Each row comes from the steps of one path. Every step used is in the known rows, and no mark comes twice. Write the path behind each row, first mark first.
Known rows:
N > P > M > X > T: [ -7.5  12.9  11.8   0.6  -9.2  -5.2 -14.0 -47.4 -10.8  29.8 -13.6 -24.4
  -6.1  19.0  -9.2 -24.9  -2.3 -31.1 -17.2 -12.2  -2.8 -29.7  -5.8 -33.6
   7.6  29.0  14.3  -1.3   2.7   6.2  31.0  43.4  25.6  13.6 -32.2 -14.5
   5.3  27.0  56.6   5.6  -1.7]
X > R > P > N > M > B > T: [  2.8  28.6  19.0   6.4 -59.9  -8.3  -9.7 -11.4 -34.2  23.2  -9.9 -42.0
 -13.6  36.9 -11.4  -2.9   5.2 -17.5 -17.3  -6.9  12.9   0.0   8.5 -28.7
  17.3  25.1  17.8   6.9   1.4  -9.2  22.9  12.4  31.8   9.9  -3.1 -16.9
 -30.2  34.0 -22.5   4.9  14.2]
P > R > K > X: [  2.5  26.6   2.4   6.5 -54.8 -28.1   0.2 -41.4 -11.5  14.2   3.0 -41.6
  -7.4  25.4 -17.1 -23.2  13.5 -33.7 -12.1 -14.5  12.3 -32.2  10.5 -28.1
  25.1  18.3   0.6  22.1   1.0   1.8  29.8  72.8  45.1  15.9 -23.1 -10.4
 -10.6  34.7 -59.3   5.3  15.9]
B > T > N > M > P > R: [  8.5   9.2  21.1   3.9 -42.2  -9.3 -21.5 -35.6 -11.5  21.0 -16.0 -41.9
   9.0  29.6 -15.6  -5.8  14.8 -22.5 -16.5  11.7   4.2 -25.6  -1.2 -24.5
  24.9  32.5  11.5   7.1   4.1  -3.7  24.6  29.5  48.2  13.5  -1.8   5.6
   4.1  24.0 -10.3  -6.8  11.8]
X > K > R > P: [  4.0  27.6  18.9  -1.5 -70.7 -19.6  15.0 -36.0 -42.8  -6.5   4.2 -17.3
 -13.4  17.0   1.6 -23.8  -4.5 -37.4 -11.5  17.9   5.6  -7.7  -2.8 -35.9
  -2.0  10.1  -5.5  13.8  -0.8 -12.7  52.4  31.5  31.7   5.3 -28.2 -30.9
 -39.8  61.8 -29.8  -1.6   1.7]
R > P > B > N > M > X: [ -8.1  21.1  23.9 -12.3 -37.8 -11.5 -11.7 -48.5  13.6  17.7 -20.4 -31.0
  -7.9  37.4 -21.2  -5.5   0.8 -25.1 -18.2 -13.1  19.7 -27.4  -5.4 -45.3
  13.5  16.4   8.8  -5.3  16.3 -15.6  40.7  34.3  36.4  18.4 -44.6  -7.7
 -11.4  43.5  12.6   1.8 -10.3]
N > B > T > P > M > X: [ 11.4   3.5  25.5  -1.8 -26.8  -6.5 -21.4 -21.9  27.7  27.3  -4.4 -44.4
  -8.2  30.0 -18.6  -8.7  18.4  -9.0 -23.9 -18.4  15.2 -31.1   0.5 -25.7
  18.9  21.3  13.9  10.2   6.8 -13.7  40.3  53.7  33.5   4.3 -24.2  -3.7
 -15.0  18.1 -17.4  20.2 -20.9]
P > N > B > T > R > K > X: [ 13.1  13.1  14.9   8.5 -86.1 -18.9  -0.8 -16.7 -23.7  12.3   7.1 -59.9
 -13.3  38.5 -18.7 -32.4  20.0 -25.0 -18.8 -35.5  26.0 -10.2  13.5 -19.3
  19.6  10.0   4.1  31.0   0.9   2.8  25.0  64.8  39.7  16.6 -21.6 -16.9
 -29.9  17.7 -75.0  -7.7  10.7]
X > R > T > B > P > N: [ 26.3  -3.3  16.1  -6.4 -56.5 -14.9  -5.8  -7.8 -52.7  21.2   8.7 -26.2
 -25.8  22.8  -8.7 -27.8  12.4 -13.4 -23.9  13.4  17.5  -9.1  -1.3 -47.6
  12.3  25.5  18.6  14.3  -2.8  -8.8  13.4  -8.2  46.4  14.5  21.0 -13.2
 -46.3  23.1   3.7  15.1   8.8]
M > X > K > R > P > N: [ -1.2  25.9  24.3 -23.7 -60.4 -18.1  16.6 -38.3 -33.8 -10.6  22.7 -39.1
  -5.0  20.7  -9.0 -19.5  -0.1 -31.7 -16.6  25.8  22.7  -6.1   2.9 -42.4
  -0.6  16.4  -2.3   6.9   8.4 -12.8  45.3  21.7  31.4  11.4 -33.8 -29.9
 -60.0  51.8  16.0   4.4  -2.2]
B > N > M > X: [ -8.8   8.8  21.9  -3.8 -26.9   1.6 -11.9 -51.0  25.6  14.4 -30.0 -32.6
 -14.8  33.4 -26.6   3.6  -5.8 -29.5 -17.9  -3.5   7.7 -32.6  -7.7 -44.0
  18.6  19.1   9.0  -5.1   8.3 -15.3  41.7  30.4  39.7  20.7 -44.2  -1.6
  15.2  29.4  11.6   6.9 -16.6]
N > B > T > P > M: [ 22.0   8.0  16.1  15.5 -30.9 -11.2 -21.9  -8.6  12.6  17.5  -4.2 -34.0
 -14.8  30.2 -13.8 -27.9  29.7 -11.0 -27.2  -5.7   9.2 -20.0   5.3 -17.7
  20.0  24.4  16.6  25.1  -5.2  -6.9  26.4  48.8  37.6   0.2  10.7   6.8
 -19.6  33.4 -11.3  10.0 -12.7]
T > B > N > P > R > K > X: [  3.3  14.7  -3.9  12.2 -70.9 -19.3  -2.5 -59.0 -16.4  32.5   0.1 -50.4
 -24.9  26.9 -20.5 -27.1   8.4 -30.3 -14.7 -35.0  24.4 -38.9   5.1 -44.5
  25.6  15.7   3.6  19.5   6.1   4.3  30.2  58.6  47.4  26.8 -16.2 -12.1
  14.2   3.8 -55.2  -5.8  16.6]
X > K > R > T > P: [ 22.4  11.0  32.5   3.3 -60.5 -19.2  11.9  -7.5 -20.6  16.7   7.1  -1.4
 -15.3   9.7  -7.8 -46.3   8.6 -22.2 -10.6  11.0   1.9 -24.7  -7.6 -32.7
   2.3  10.9  16.4  15.7  -1.5 -15.9  45.0  31.1  42.2  -3.4 -10.3 -17.6
 -34.0  31.7 -84.5  15.3   4.2]
N > M > R > X > T > P > B: [ 15.5  27.7  36.5  -0.1 -30.4 -31.6  -9.0  -6.9 -22.7  16.6 -18.5   2.5
   8.7  21.5 -11.4 -49.5  18.3 -25.1 -12.5 -47.9  14.0 -22.3  -2.0 -38.5
   6.4  23.1  24.9   4.9  10.0  -4.6  30.2  52.4  38.6   2.3 -14.3  -3.2
 -26.4  50.5   1.5  19.2  15.9]
N > M > X > T > B > P > R: [ 19.3  -7.8  14.1   9.9 -43.5 -17.0 -35.7 -30.1 -13.7  37.8 -22.8 -29.3
 -21.6  38.7 -14.3 -29.6  17.2 -18.2 -13.1  -7.0   1.2 -26.5  -9.9 -50.5
  30.6  33.7   9.5   6.9   3.7  -5.8  28.9  48.9  47.5  19.6  20.1 -14.5
  20.5  24.7  -3.2   9.3  20.8]
X > R > T > N: [ 12.3   2.7  12.4   4.6 -58.6  -9.4   8.2 -44.4 -43.4   8.9 -11.3 -22.1
  -0.7  -1.6  -0.2 -46.8  -0.3 -24.7 -22.4  26.6  13.7 -26.6 -16.2 -24.6
   6.1  16.7  18.5  12.8  -8.9  -6.2  -1.3 -11.8  56.9   6.9 -26.6  -0.9
 -46.3  29.1 -42.7   4.7  -2.2]
N > M > B > T > R > P: [ 11.5  13.8  31.3   5.9 -80.3 -19.7  -4.8   7.2 -31.0  21.4 -22.7 -35.3
  -5.6  44.0 -11.7 -15.3  15.4 -19.4 -16.6 -10.7  16.5  -2.8   1.8 -24.3
   7.5  13.8  14.1  20.3   6.9 -18.2  34.9  19.2  32.7   6.0 -14.1 -28.6
 -57.0  51.4 -76.4  11.7  11.6]
N > B > T > R > K: [ 21.1   7.3  16.1  12.1 -76.5 -22.3 -12.3 -16.8 -33.4  18.2 -20.4 -31.6
 -10.3  32.3 -11.8 -28.9   9.9 -21.9 -20.0 -23.3  11.9 -19.5   8.1 -32.6
  17.8   8.0  11.7  32.9   3.1  -3.7  44.6  39.3  37.4   1.0  -8.6 -29.9
 -34.9  27.4 -82.7   6.9  -4.1]
N > M > B > T > P > R > X > K: [ 17.8  27.3  24.1  12.6 -50.6 -16.8 -10.7 -20.8 -16.6  26.9 -20.8 -25.1
  -7.4  24.2  -9.6 -28.2   7.2 -23.1 -11.4  12.3   6.3 -24.0   5.0 -55.7
  15.8  25.1  13.0   0.9   4.9  -6.1  29.3  66.8  40.2   1.4  -4.7 -31.2
 -22.2  26.0 -48.7   5.4  24.2]
N > P > R > K > X > T > B: [ 11.3   0.9   8.7  30.4 -67.4 -21.5  -8.9 -35.9 -49.9  37.1 -12.5 -26.9
 -24.4  12.9  -9.4 -48.1   6.4 -24.7 -11.4 -44.3  14.7 -28.7  -2.5 -43.8
  17.1  19.8   6.3  13.0  -2.9  10.1  20.7  41.9  41.5  21.4  -1.0 -16.0
   7.5  10.9 -18.8  -2.6  23.0]
K > R > X > T > P: [ 22.7  16.3  38.3  14.4 -44.6 -24.3  10.2  -6.0 -28.6  18.9 -14.5   0.5
 -18.2   5.1 -14.2 -33.0   4.0 -28.6  -7.8 -14.0   2.2 -27.0 -16.1 -37.2
   2.2   2.6  19.8  16.8  -6.5 -10.6  28.2  50.9  31.8   3.8   3.8 -17.6
 -26.0  38.6 -50.9  17.9  20.1]
R > P > M > K > X > T: [ -6.7  27.2  19.2   8.6 -36.3  -8.3   0.9 -20.6 -31.4  25.7   4.9 -34.5
 -16.0  27.5 -13.7 -15.9   6.7 -29.0 -12.0 -32.9   5.6 -21.5   7.6 -24.1
   5.5  16.5   5.9   9.2  -2.7   4.6  22.8  53.3  29.4  19.7 -21.6 -17.1
  -9.7  44.0  -2.1  -7.5  26.8]
T > P > R > X > K: [ 19.9  20.7  22.3   9.9 -37.6 -20.1  -2.4 -32.4 -25.9  13.6 -18.1 -16.4
  -3.2  10.6  -5.7 -36.5   4.0 -29.1 -14.0  32.5   4.0 -28.7   1.2 -55.3
   8.9  22.4   8.1   6.5  -2.5  -3.9  28.3  61.4  42.0   0.7  -5.0 -26.9
 -37.1  38.6 -29.7   9.6   9.7]
R > X > T > N > P > M > K: [ -9.3  23.3  12.6  -7.7 -21.1   4.7  -3.7 -51.8   3.7  28.9 -13.4 -37.5
   1.3  24.5 -18.0  -4.9   0.9 -27.1 -21.5 -23.2   6.7 -47.5   0.0 -44.6
   6.8  25.5  18.7   5.2  16.5   1.8  31.8  46.1  34.2  13.1 -40.0 -12.1
  -6.7  14.3  11.1   7.2   6.1]
T > B > P > M > R > K: [ 19.1  14.6   7.2 -21.8 -44.4 -34.0  -5.6 -10.7 -26.2  21.5   6.6 -16.2
 -11.5  22.6 -11.0 -11.6  11.8 -23.8 -20.3 -55.1  23.0 -41.7  14.7 -62.1
  19.4  21.1  13.0  19.3  19.7 -16.4  65.6  21.6  48.2   3.4 -21.8 -26.1
  -9.5  28.2 -27.7  42.6   8.0]
B > P > M > N: [ -4.1  13.1  -2.4  -1.1 -26.0   4.3 -17.6 -21.0 -14.8  21.4 -12.6 -31.0
 -22.2  42.3 -23.8  12.8  10.3 -19.8 -24.4  33.3   2.0 -21.2  -0.1 -37.4
  11.9  20.6  18.8  10.3   5.2  -8.0  53.7  24.8  28.2   6.8 -31.9  10.3
 -25.5  22.1  15.8  30.6 -10.9]
K > R > P > N > M > B: [-15.7  38.5  18.3 -13.4 -62.2 -12.2   5.3 -38.8   0.1  -8.3  -3.1 -42.0
 -11.0  36.4 -22.9  -8.5   8.2 -33.5 -13.2  12.8  10.7  -5.5  -4.8 -32.3
   8.8  25.6  13.2  -0.8  18.2 -12.8  49.3   7.5  28.4  16.0 -43.7 -18.5
 -33.7  48.3  -9.7  14.9  10.1]
N > P > B > T > R > X: [ 21.0   8.3  17.8   4.3 -63.3 -21.6 -11.3 -11.3 -24.0  28.0 -30.9 -19.8
  11.9  32.0 -10.4 -20.9  13.1 -25.5 -19.8 -55.6  14.0 -27.3   7.4 -43.0
   5.2  16.8  22.0  24.4   5.5  -5.6  13.4  73.4  37.6   2.7 -19.6 -17.2
 -51.6  15.8 -56.9  17.8  16.8]
B > N > M > X > K > R > T: [ -1.1  14.7   8.2 -14.1 -67.2 -10.2   1.4 -48.8  -2.5  11.8   8.8 -12.7
 -19.8  24.9 -10.3 -32.2  -6.1 -34.7 -11.5 -13.5  -0.1 -29.4   0.3 -57.2
   6.1  14.5   5.9  -0.5   8.0 -12.4  46.3  41.5  45.6  11.5 -48.5 -22.8
   0.4  18.6 -41.4  -6.5  16.1]
P > B > T > R > X > K: [ 24.8  10.0  18.6  14.3 -59.4 -15.4  -8.9 -17.0 -51.8  17.8 -16.6 -18.8
   8.2  21.2   0.5 -42.1   7.7 -24.3 -15.9 -13.8  15.0 -17.4  13.3 -50.0
  -0.6  17.3   7.9  13.2  -3.9  -2.3  23.8  56.6  42.0  -4.9 -16.1 -32.0
 -59.0  30.3 -28.7   5.3  13.7]
P > M > K > X > T > N > B: [ -3.8  11.6  17.1  15.0 -58.2  10.4 -12.4 -59.0  -9.7  -0.8 -16.1 -56.5
 -19.7  23.6 -14.5 -34.2  10.0 -28.1 -25.4 -13.8   9.7 -18.9 -12.6  -9.1
  13.4  20.7   9.0  10.4  -2.2  12.2  10.0  39.1  38.5  24.0 -35.5  -0.2
   9.7  20.0  -5.4 -27.3  -6.8]
R > K > X > T > B: [ 16.9  -1.5  18.7  33.9 -68.5 -21.1  -0.4 -13.0 -62.4  26.9 -11.2 -15.9
 -29.2   3.7 -10.1 -36.9   3.4 -21.4 -11.2 -48.7  18.8 -26.2  -0.3 -40.1
   9.8   7.9   4.7  14.5 -10.7   0.9  18.2  22.3  41.9  16.3  -4.2 -16.4
 -12.7  24.0 -25.2   5.6  19.6]

Which path is each row?
[  4.2  16.5  29.6   8.2 -54.6  -8.7  -0.6 -23.6 -33.0  38.6  -2.7 -31.1
 -27.9  22.3 -23.1   3.0  -2.7 -24.3 -11.5 -27.9  17.9 -26.4  -4.2 -44.1
  10.3   5.2  10.8  -4.0   8.7  -2.3  42.9   6.2  34.0  26.2 -16.5 -10.0
  16.2  11.1  -5.3 -20.1  22.6] | R > K > X > T > B > N > M > P
[ 16.7  12.0  14.6  -4.1 -57.5 -15.7   6.6 -26.3 -47.4  19.4   7.4 -37.1
 -11.5  12.2  -6.7 -38.5  10.6 -30.7 -17.3 -32.6  28.9 -32.4  -8.6 -25.2
  13.4  14.4  12.2  18.4   1.8  -2.5  12.9  28.7  54.1  16.7 -21.8 -16.2
   4.2  22.3 -21.1   0.7  25.1] | B > P > M > R > K > X > T > N
[ 19.5  21.6   8.0   0.2 -63.7 -27.6 -17.0 -50.2 -38.9  21.2 -16.4 -29.1
 -23.4  23.7  -7.9 -36.6   7.2 -28.6 -18.4  13.8   6.0 -30.8 -12.0 -40.7
  27.9  18.4  13.5  22.6   7.4   5.2  27.2  45.4  43.1  13.4  13.5 -32.3
   1.6  31.7 -45.8  -9.2  12.7] | X > T > N > B > P > R > K
[ -4.9  15.8   0.2   7.0 -34.7  -5.1  -3.3 -21.3  -7.8  33.2  12.6 -42.7
 -15.5  33.3 -23.6 -27.9  17.9 -12.9 -19.3  29.7  14.2 -18.2   0.2 -34.1
   9.2  12.6  19.9   7.4   3.3  -3.6  48.7  32.3  32.0   5.1 -44.7  19.4
 -49.6  13.2 -28.6  27.9   2.1] | K > X > R > T > P > M > N
[  7.0  12.7  31.1  -8.6 -50.3  -8.2  -8.6 -37.8  -2.5   4.7  -3.4 -44.0
 -18.9  24.6 -15.7 -39.2   9.7 -17.5 -27.1  25.0   9.2  -4.2 -11.1 -26.9
  13.3  23.0  20.4   5.1   4.8   0.7  27.9  21.9  30.1  15.1 -19.5  -6.4
 -37.4  23.0 -19.5  -1.8 -22.7] | M > X > R > T > P > N > B
[ 24.2   9.1  32.6 -10.8 -66.0  -5.6 -12.0 -16.0 -38.4  10.9 -35.5 -18.6
 -30.5  24.3  -7.6  -4.5   0.7 -32.4 -25.2 -31.5   3.5 -20.8 -20.9 -31.7
  14.5  19.0  23.9  14.2   3.9  -6.1  12.6  39.3  40.3  20.6  -9.0 -22.1
  20.6  15.8 -43.4  -2.6   6.9] | M > R > X > T > N > B > P
[ 13.5  -5.0   2.3   0.5 -58.4  -3.8  -7.5 -51.0 -13.4  15.7  23.4 -38.5
 -18.4  23.6  -4.7 -33.5   6.8 -24.3  -9.8 -11.9  13.3 -24.5  -3.0 -54.0
   7.9  17.9  -8.2   6.6   4.3 -13.7  68.9  41.3  43.1   5.7 -31.0 -25.8
  -2.0  12.5  -0.9  14.2   4.7] | T > B > P > M > X > K > R
[  8.7  30.7  33.7   7.1 -41.9 -26.1   6.5  -8.8   1.4   7.4  -2.1 -29.9
 -15.1  31.2 -22.7 -50.0  17.1 -27.7 -14.3  20.8  15.3  -6.7  -4.4 -30.6
  20.6  18.6  11.4   9.9   5.5  -0.6  25.6  50.4  36.9  15.8  -6.0   0.0
 -18.4  54.4   8.9  -8.7  11.5] | R > K > X > T > P > N > M
[  2.1  18.3   5.2  11.6 -80.2 -14.1  -3.0 -23.8 -33.8  39.5   0.5 -50.9
  -2.6  43.7 -18.8 -28.0  14.5 -22.9 -13.7 -44.1  26.4 -19.8  11.6 -23.7
  14.1   9.0  10.8  24.1  10.7   5.4  44.4  71.9  33.7  10.8 -44.6  -7.9
 -27.5   0.7 -76.9   4.0  10.7] | M > N > P > B > T > R > K > X
[ 16.2  17.3  23.2   5.4 -58.9 -23.2  -5.2  -4.4 -17.8  17.0  -3.3 -29.6
 -29.8  38.5 -18.1 -37.2  15.9 -24.6 -16.4  -2.5  16.9  -6.6  -3.0 -43.7
  24.3  21.6   8.0  10.2   6.2  -1.7  20.2  45.3  41.3  22.9   4.7  -7.9
  -2.7  39.3  17.1 -11.3  23.1] | R > K > X > T > B > P > N > M
[-12.0  15.9   6.8  12.0 -68.3  -0.9 -18.6 -35.5 -16.4   7.2 -14.2 -57.6
 -26.9  49.0 -20.8 -30.7  17.0 -25.8 -25.3   6.3   7.9   4.1  -5.1 -20.8
   7.6  13.2  10.5  11.5   4.8  10.8  41.7  50.1  18.1  20.2 -51.4  -0.3
 -29.1  25.0 -14.1 -10.6  -4.2] | K > X > T > R > P > M > N > B
[  1.7  23.0   6.4   1.9 -36.1  -4.3  -4.7 -45.9 -17.3  30.1  -7.2 -33.8
 -34.2  19.2 -27.9  -4.5   4.3 -25.2 -18.1 -16.9  20.6 -40.8  -4.3 -53.0
   3.9   9.4  28.8   4.9   4.6  -9.5  26.1   1.7  34.6  17.2  -4.8 -26.1
 -15.6  15.7 -13.5  16.9  23.0] | R > X > T > P > M > B > N
[  6.1  31.3  29.3 -13.3 -54.3 -29.8  16.5  -5.9  -1.2   8.0  12.9 -39.1
  -5.9  29.9 -23.7 -25.8  16.0 -32.1 -13.3 -37.7  27.6 -22.0  10.8 -31.8
  21.8  17.0   8.4  15.1  14.7  -9.4  47.5  57.8  44.9  16.4 -40.2  -5.8
  -6.6  34.1 -52.5  16.0  12.6] | T > P > N > M > R > K > X
[  4.8   9.8   2.8  24.8 -61.7 -18.2 -16.2 -49.8  -8.4  23.7 -17.8 -34.5
 -36.0  34.6 -23.9 -44.4   9.1 -29.4 -13.2 -24.3  17.1 -26.6  -1.9 -58.3
  28.3  15.3   3.7   7.7   1.3   1.6  23.9  41.9  51.2  29.5   1.0  -3.9
  29.6  28.0  -0.7 -19.7  26.9] | P > R > K > X > T > B > N > M
[ -6.7  13.1  13.3  -0.7 -58.2   9.0  10.1 -61.1 -17.1  33.5 -11.9 -44.2
  -2.3  18.2  -7.4 -30.7  -6.2 -29.8 -20.6  -3.1   9.1 -31.8 -15.2 -20.4
   9.3  25.5  20.2   6.4   8.3   6.0  17.0  27.3  43.6  20.2 -49.3  -0.8
   1.2  -5.4 -49.7 -10.8  -4.9] | M > K > X > R > T > N > P
[  9.6  18.5  32.1   4.3 -56.6  -7.2  -6.8 -33.1 -30.5  19.4 -11.4 -32.1
   5.3  22.6   2.0 -35.5  -0.4 -18.4 -16.3  11.4  24.8 -14.8  -1.5 -36.1
   8.3  20.8  -0.1  -5.8   7.1  -8.4  31.4  39.4  42.5   2.6 -37.6 -22.4
 -28.4  39.4   4.3 -15.2  -8.9] | R > P > B > T > N > M > X > K
[ 13.6  25.1  18.0  -4.3 -63.2 -24.8  -1.2  -5.1  -2.6  21.0  15.0 -45.1
 -14.5  32.4 -17.4 -18.7  21.1 -24.0 -18.5 -74.1  25.2 -27.1  17.8 -24.1
  25.0  15.1   9.3  24.5   9.2  -5.4  43.6  77.5  42.4  11.9 -31.1  -9.5
   8.2  14.7 -80.5   9.8  11.4] | N > B > T > P > M > R > K > X
[ 10.6  14.5  13.9  12.2 -62.9  -3.9  -9.2 -27.1 -51.7  30.6 -24.0 -25.5
   4.0  30.4  -4.7 -32.8  -0.6 -25.0 -17.2  -3.8  13.0 -15.9   7.9 -53.6
  -2.2  17.4  14.3   6.0   6.1   3.9  39.1  60.4  30.9  -1.2 -38.3 -25.1
 -48.8   6.2 -24.8   3.7   6.0] | M > N > P > B > T > R > X > K
[  9.9  25.1  16.6   0.4 -38.4 -33.1 -10.8 -48.5  -4.2  36.6  -9.6 -28.3
 -18.7  26.6 -23.0 -39.6   6.1 -24.1 -10.2   8.1  14.5 -41.8  -5.9 -59.7
  27.9  11.1  13.5  10.3  14.8  -4.8  50.8  48.5  41.7  12.1   4.6 -27.2
   1.2  35.0 -38.3   4.5  15.2] | B > N > M > X > T > P > R > K
[  6.3  18.2  18.8  -9.7 -35.3   4.3 -16.2 -33.5  -1.7  26.1 -11.0 -40.4
 -18.8  35.0 -18.7   2.8   9.7 -19.7 -24.0 -23.9   5.9 -38.9  -3.6 -43.6
  12.7  20.1  18.5  10.4  13.5  -3.4  28.4  49.5  36.0  15.3 -16.9 -19.9
  -2.5  17.4 -13.9   1.5  11.9] | R > X > T > N > B > P > M > K
[ 17.9  11.3  27.6  -4.5 -76.1   3.6 -10.2 -34.9 -26.0  15.2 -23.2 -30.8
 -36.5  30.3 -12.8  -2.2  -0.7 -29.1 -19.3 -25.1  -0.3 -24.3 -24.2 -33.5
  12.9  10.0  17.3  16.2   6.0  -5.4  24.7  51.7  36.0  21.1  -8.6 -26.5
  19.1   8.1 -61.1 -13.0  12.5] | M > K > R > X > T > N > B > P
